Below are the code and all the weights of a small trained network. Each question names an input and a class and asks about switching units off, where a switched-off unit gives its printed mean instead of its output.

import numpy as np


def w(rows, s, z=0):
    codes = np.array(rows[::2]) - 128.0
    scale = np.full(codes.shape[1], s)
    scale[-1] = z or s
    return codes * scale


def f(y):
    return np.maximum(y, 0)


def log_softmax(a):
    a = a - a.max(-1, keepdims=True)
    return a - np.log(np.exp(a).sum(-1, keepdims=True))


def net(x, mask):
    res = np.array(x, float).reshape(1, 8) / 4 @ E
    y = f(res @ A[0][:, :-1].T + A[0][:, -1])
    res = res + np.where(mask, y, B[0][:, -1]) @ B[0][:, :-1]
    return log_softmax(res[-1] @ U[:, :-1].T + U[:, -1])


A, B = {}, {}
E = w([
[194,85,254,110],'x0',
[131,122,125,126],'x1',
[62,196,198,35],'x2',
[130,128,128,128],'x3',
[24,14,148,148],'x4',
[129,123,125,130],'x5',
[127,126,130,129],'x6',
[128,126,126,129],'x7',
],0.0089)
A[0] = w([
[201,200,109,106,80],'N1',
[139,102,228,155,68],'N2',
[168,88,117,193,4],'N3',
[189,69,182,85,92],'N4',
[95,244,55,186,82],'N5',
[59,177,160,73,17],'N6',
[193,115,186,126,126],'N7',
[232,210,113,111,20],'N8',
[98,155,163,56,78],'N9',
[112,219,140,58,121],'N10',
[83,30,166,130,103],'N11',
[228,121,106,201,79],'N12',
[230,102,204,96,14],'N13',
[195,219,147,144,8],'N14',
[99,192,192,74,81],'N15',
[158,89,84,121,18],'N16',
[145,187,130,112,64],'N17',
[101,130,9,91,106],'N18',
[210,115,154,72,115],'N19',
[130,161,211,187,9],'N20',
[169,101,187,167,179],'N21',
[71,144,163,141,32],'N22',
],0.011,0.0032)
B[0] = w([
[63,123,208,182,217],'N1',
[101,149,66,91,212],'N2',
[168,52,101,134,198],'N3',
[105,173,67,128,212],'N4',
[113,168,55,58,253],'N5',
[173,40,78,144,203],'N6',
[113,173,101,80,204],'N7',
[2,79,208,199,231],'N8',
[199,90,92,176,199],'N9',
[170,111,126,142,226],'N10',
[59,135,190,208,252],'N11',
[208,55,109,160,235],'N12',
[73,132,37,81,220],'N13',
[84,83,167,165,203],'N14',
[212,64,104,101,218],'N15',
[151,90,111,180,164],'N16',
[111,21,139,130,172],'N17',
[99,167,93,95,243],'N18',
[119,176,127,79,194],'N19',
[99,119,94,82,159],'N20',
[134,196,110,47,213],'N21',
[144,70,174,158,159],'N22',
],0.008,0.0079)
U = w([
[106,128,171,168,96],'0',
[151,184,75,101,69],'1',
[250,99,113,153,66],'2',
[179,161,135,140,252],'3',
],0.014,0.011)

Each question gives the input, the list of numbers given to net, and the class t.
The units are the neurons (one row each of A and B). Each row of codes is followed by its name. A weight is (code - 128) times the scale printed after its matrix; where a second scale follows, it is the last column's (A, B and U).
mask holds one flag per neuron, in row order. A switched-off neuron (its flag False) gives its mean, the last column of its row in B, instead of its output. The means were averaged over made-up inputs and are rounded, as every weight is.
A unit's drop is (log p(t) with every unit on - log p(t) with that unit switched off) / (log p(t) with every unit on - log p(t) with every unit switched off).
The circuit of an input: a set's keep is (log p(t) with only the set's units on - log p(t) with every unit switched off) / (log p(t) with every unit on - log p(t) with every unit switched off). Starting from the 12 units with the biggest drops (on a tie, the unit counted first), units are removed one at a time, each time the one whose removal leaves the highest keep (on an exact tie, the one counted first), for as long as the keep stays at least 0.8.
units of the circuit, in order: the units of the circuit, biggest drop first
k most important neurons: the k neurons with the biggest drops, biggest first
drop when u is switched off: that unit's drop, to one decimal
input [3,-6,-2,-2,-7,7,0,1], class 0: units of the circuit, in order	[N8]
input [5,3,3,0,-3,-4,2,5], class 1: units of the circuit, in order	[N13 N7]
input [4,-6,-4,-1,-2,-5,1,-6], class 1: units of the circuit, in order	[N13 N21 N7]
input [-5,7,-6,8,-8,5,4,5], class 0: 2 most important neurons	[N8 N1]
input [3,7,7,-5,-4,3,2,5], class 2: 2 most important neurons	[N15 N9]
input [-5,1,6,-3,-8,-8,7,8], class 0: 3 most important neurons	[N8 N1 N14]
input [-5,0,1,1,-5,-5,4,-1], class 0: units of the circuit, in order	[N8 N1]
input [3,6,-1,1,-1,-8,-3,-6], class 1: 2 most important neurons	[N11 N13]
input [0,3,1,4,-8,4,-4,-3], class 0: drop when N8 is switched off	0.2
input [5,2,-5,-2,-2,-7,-3,-3], class 1: drop when N18 is switched off	-0.1
input [-3,-8,7,2,-6,-5,7,-6], class 2: drop when N10 is switched off	0.3
